Here is a tiny trained network, its code and every weight. The questions are about switching its units off for an input and a class, where a switched-off unit gives its printed mean instead of its output.

import numpy as np


def w(rows, s, z=0):
    codes = np.array(rows[::2]) - 128.0
    scale = np.full(codes.shape[1], s)
    scale[-1] = z or s
    return codes * scale


def f(y):
    return y / 2 * (1 + np.tanh(0.7978845608 * (y + 0.044715 * y**3)))


def log_softmax(a):
    a = a - a.max(-1, keepdims=True)
    return a - np.log(np.exp(a).sum(-1, keepdims=True))


def net(x, mask):
    res = np.array(x, float).reshape(1, 4) / 4 @ E
    y = f(res @ A[0][:, :-1].T + A[0][:, -1])
    res = res + np.where(mask, y, B[0][:, -1]) @ B[0][:, :-1]
    return log_softmax(res[-1] @ U[:, :-1].T + U[:, -1])


A, B = {}, {}
E = w([
[70,161,35,82,121,100,154,213,136],'x0',
[143,177,156,169,157,150,99,178,127],'x1',
[97,94,152,130,255,192,98,87,185],'x2',
[63,218,129,176,133,115,161,45,122],'x3',
],0.015)
A[0] = w([
[61,200,131,156,136,111,158,64,94,202],'neuron 1',
[139,76,128,96,74,112,127,152,98,207],'neuron 2',
[68,170,2,83,184,105,112,204,108,225],'neuron 3',
[79,118,113,115,172,120,129,138,162,107],'neuron 4',
[146,110,201,112,135,120,117,82,165,203],'neuron 5',
[85,140,147,128,86,137,157,168,110,143],'neuron 6',
[151,165,204,129,112,49,127,74,81,236],'neuron 7',
[51,144,184,152,161,149,124,121,149,108],'neuron 8',
[151,96,195,106,112,120,90,131,51,254],'neuron 9',
[94,121,117,90,192,179,95,102,196,194],'neuron 10',
[166,60,108,98,166,144,93,153,203,199],'neuron 11',
[137,120,88,165,97,129,123,117,123,109],'neuron 12',
],0.013,0.0062)
B[0] = w([
[152,241,60,90,125,95,101,32,2,240],'neuron 1',
[189,149,106,151,112,129,85,182,214,180],'neuron 2',
[108,80,16,71,111,43,123,195,90,249],'neuron 3',
[68,115,156,59,237,96,154,166,71,166],'neuron 4',
[113,143,185,194,172,249,71,76,199,206],'neuron 5',
[108,145,89,106,61,92,157,142,174,165],'neuron 6',
[206,152,127,157,41,238,93,99,96,217],'neuron 7',
[106,92,136,90,189,137,110,61,72,184],'neuron 8',
[154,93,221,139,19,179,124,169,209,189],'neuron 9',
[35,60,162,151,215,83,186,52,40,230],'neuron 10',
[26,60,174,190,147,106,149,252,163,220],'neuron 11',
[147,181,122,164,47,88,172,129,116,142],'neuron 12',
],0.0084,0.022)
U = w([
[214,92,212,129,83,152,100,186,187,250],'0',
[65,74,159,234,195,188,133,135,224,117],'1',
[185,101,62,100,127,109,111,232,186,141],'2',
[96,13,137,106,180,85,141,192,109,74],'3',
[244,194,152,144,113,173,124,89,88,180],'4',
[124,115,203,85,202,168,93,12,91,62],'5',
[76,202,59,94,88,76,107,121,115,141],'6',
[119,159,130,1,250,33,203,73,111,69],'7',
],0.0085,0.0023)

Each question gives the input, the list of numbers given to net, and the class t.
The units are the neurons (one row each of A and B). Each row of codes is followed by its name. A weight is (code - 128) times the scale printed after its matrix; where a second scale follows, it is the last column's (A, B and U).
mask holds one flag per neuron, in row order. A switched-off neuron (its flag False) gives its mean, the last column of its row in B, instead of its output. The means were averaged over made-up inputs and are rounded, as every weight is.
A unit's drop is (log p(t) with every unit on - log p(t) with that unit switched off) / (log p(t) with every unit on - log p(t) with every unit switched off).
The circuit of an input: a set's keep is (log p(t) with only the set's units on - log p(t) with every unit switched off) / (log p(t) with every unit on - log p(t) with every unit switched off). Starting from all 12 units, units are removed one at a time, each time the one whose removal leaves the highest keep (on an exact tie, the one counted first), for as long as the keep stays at least 0.8.
units of the circuit, in order: the units of the circuit, biggest drop first
top k neurons: the k neurons with the biggest drops, biggest first
drop when u is switched off: that unit's drop, to one decimal
input [-5,5,8,-5], class 1: top neuron	[neuron 11]
input [-1,-3,-6,1], class 4: top 3 neurons	[neuron 11; neuron 3; neuron 7]
input [-1,5,-1,5], class 4: units of the circuit, in order	[neuron 10; neuron 3]
input [0,-5,-5,-8], class 0: top 3 neurons	[neuron 9; neuron 3; neuron 1]
input [8,0,-4,0], class 2: units of the circuit, in order	[neuron 1; neuron 10]
input [6,5,8,1], class 7: top 4 neurons	[neuron 4; neuron 10; neuron 9; neuron 8]
input [-5,-2,0,7], class 4: top 2 neurons	[neuron 7; neuron 10]
input [2,-2,0,-3], class 2: top 2 neurons	[neuron 10; neuron 2]
input [3,-8,0,-6], class 2: top 2 neurons	[neuron 2; neuron 10]
input [0,5,-2,6], class 4: top 3 neurons	[neuron 3; neuron 7; neuron 11]
input [-3,-2,7,0], class 1: top 2 neurons	[neuron 1; neuron 11]
input [-4,6,-1,-8], class 0: top 2 neurons	[neuron 9; neuron 10]
input [-1,7,-4,-6], class 0: top 2 neurons	[neuron 3; neuron 9]
input [7,-6,1,2], class 7: units of the circuit, in order	[neuron 7]
input [1,0,-5,-3], class 2: drop when neuron 5 is switched off	0.2
input [-4,-1,4,-1], class 1: drop when neuron 1 is switched off	0.3
input [5,-7,-7,-7], class 2: drop when neuron 4 is switched off	0.0
